Each row has a name. Each question is about the rows just above it. Places in a row count from 1.

<141>: [-40 68 -89 19 -31 11 45 45 68 -41]
<143>: [39 60 -41 26 39 60 20 39 60 26]
<27>: [12 18 47 18 18 12 18 12 18 18]
<74>: [-49 -38 -49 -38 -38 12 -37 -49 78 -50]
<20>: [-41 -18 13 -42 -32 -9 -91 -13 -19 -41]
Every place of [11] in <141>:
6
Places of [-38] in row <74>:
2 4 5
Places of [60] in row <143>:
2 6 9
Places of [-42] in row <20>:
4
Places of [18] in row <27>:
2 4 5 7 9 10
At which places does <143> hold [39]?
1 5 8
Every place of [12] in <27>:
1 6 8

<158>: [-62 39 -3 -122 -88 -72 37 24 83]
<146>: [-67 109 -49 -40 -40 -40 68 -1 89]
<163>: [-72 123 6 -123 -80 -61 28 26 91]
<97>: [-38 38 80 -16 27 -109 27 -99 -13]
<105>: [-67 109 -49 -118 -123 -40 72 15 96]
<101>: [-31 35 79 5 -90 -64 22 30 83]
<93>: [-62 123 -3 -122 -88 -62 -62 24 83]
<76>: [-31 35 79 5 24 -90 16 -95 -15]
<89>: [-41 41 78 -8 22 -99 12 -90 -11]
At which places does <146> hold [-40]?
4 5 6
Places of [24] in row <158>:
8
At which places does <101> hold [30]?
8
Places of [-62] in row <93>:
1 6 7

<84>: [-2 -28 21 -30 -29 27 -31 -33 -28]
<5>: [-2 -28 72 -30 24 27 -30 -34 -33]
<124>: [-2 1 72 -30 -29 27 -31 23 23]
<137>: [20 23 18 26 29 20 26 26 26]
<21>: [2 29 29 2 29 -35 2 2 2]
At which places does <21> hold [2]?
1 4 7 8 9
Every place of [29] in <21>:
2 3 5
Every place of [-2] in <5>:
1
Every place of [20] in <137>:
1 6

<82>: [76 -58 25 66 14 36 -37 87 14 87 -48 -49 -17 97 -6 -48 -6 -38 -48 35 35 45 46 98 45 -58 87 -28 45 -69 -38 97 36 -37 -17 76 56 -68 76 -17 -17 14 -58 45 -48 -7 97 15 76 -27 -69 66 45 86 4 24 -28 -17 87 -6 46 67 -69]
<95>: [72 -56 23 62 12 32 -37 81 13 82 -47 -47 -17 92 -7 -47 -7 -37 -47 32 33 42 42 92 42 -57 82 -27 42 -67 -37 92 32 -37 -17 72 52 -67 72 -17 -17 13 -57 23 -47 -7 91 12 72 -27 -67 62 42 82 3 23 -27 -17 -27 -7 42 62 -67]
<139>: [70 -55 22 61 13 33 -35 80 12 24 -46 -47 -17 90 -6 -46 -6 -37 -46 33 80 13 43 91 41 -55 80 -27 41 -66 -36 89 33 -35 -17 71 52 -65 70 -17 -17 13 -55 41 -45 -7 90 13 70 -26 -66 61 41 -45 4 22 -27 80 80 -7 42 62 -66]
<72>: [82 93 26 70 15 26 -40 93 15 93 -51 -52 -18 103 -7 -51 -7 -41 -51 38 37 49 48 103 48 -62 92 -29 48 -74 -40 103 37 -40 -19 81 93 26 81 -18 -18 15 -62 48 -51 -7 103 16 81 -29 -74 93 48 92 4 26 -29 -18 93 -7 49 71 -73]
At which places does <139> hold [-46]?
11 16 19
At which places does <139> hold [24]?
10
At which places does <72> hold [93]?
2 8 10 37 52 59
Places of [26] in row <72>:
3 6 38 56
Every place of [86] in <82>:
54
Every place of [23] in <95>:
3 44 56

<98>: [6 13 -99 -98 10 -59 -120 65 -98 -76]
<24>: [-89 -66 92 6 -98 -44 -33 99 102 68]
<170>: [-29 23 -33 -49 -18 -57 96 63 9 -96]
<190>: [58 -54 -121 26 -67 15 -60 63 -26 106]
<179>: [84 68 122 -101 -114 -118 -117 51 -84 -91]
<39>: [-98 -72 -88 99 22 91 36 -18 3 89]
<64>: [119 -108 64 -1 -97 27 -22 -88 -9 -109]
<133>: [-89 -66 92 6 -98 77 -12 77 -62 -25]
<172>: [14 -17 94 47 -115 120 97 119 50 -118]
<120>: [119 -108 64 -1 -97 27 -22 -88 -89 -109]
<16>: [-40 -92 103 46 22 -58 16 53 15 34]
Places of [-98] in row <98>:
4 9
Every place of [-66] in <133>:
2

<109>: [0 -31 29 73 17 29 17 17 17 -1 -4]
<13>: [19 11 -13 -8 19 -8 -6 -6 -8 104 11]
<96>: [-7 12 -1 -7 -7 -7 -7 23 -68 -7 -5]
Every place of [19] in <13>:
1 5
At which places does <96> hold [-7]?
1 4 5 6 7 10
Every place of [17] in <109>:
5 7 8 9
Places of [-5] in row <96>:
11
Places of [-8] in row <13>:
4 6 9
Places of [-13] in row <13>:
3
Every place of [-6] in <13>:
7 8

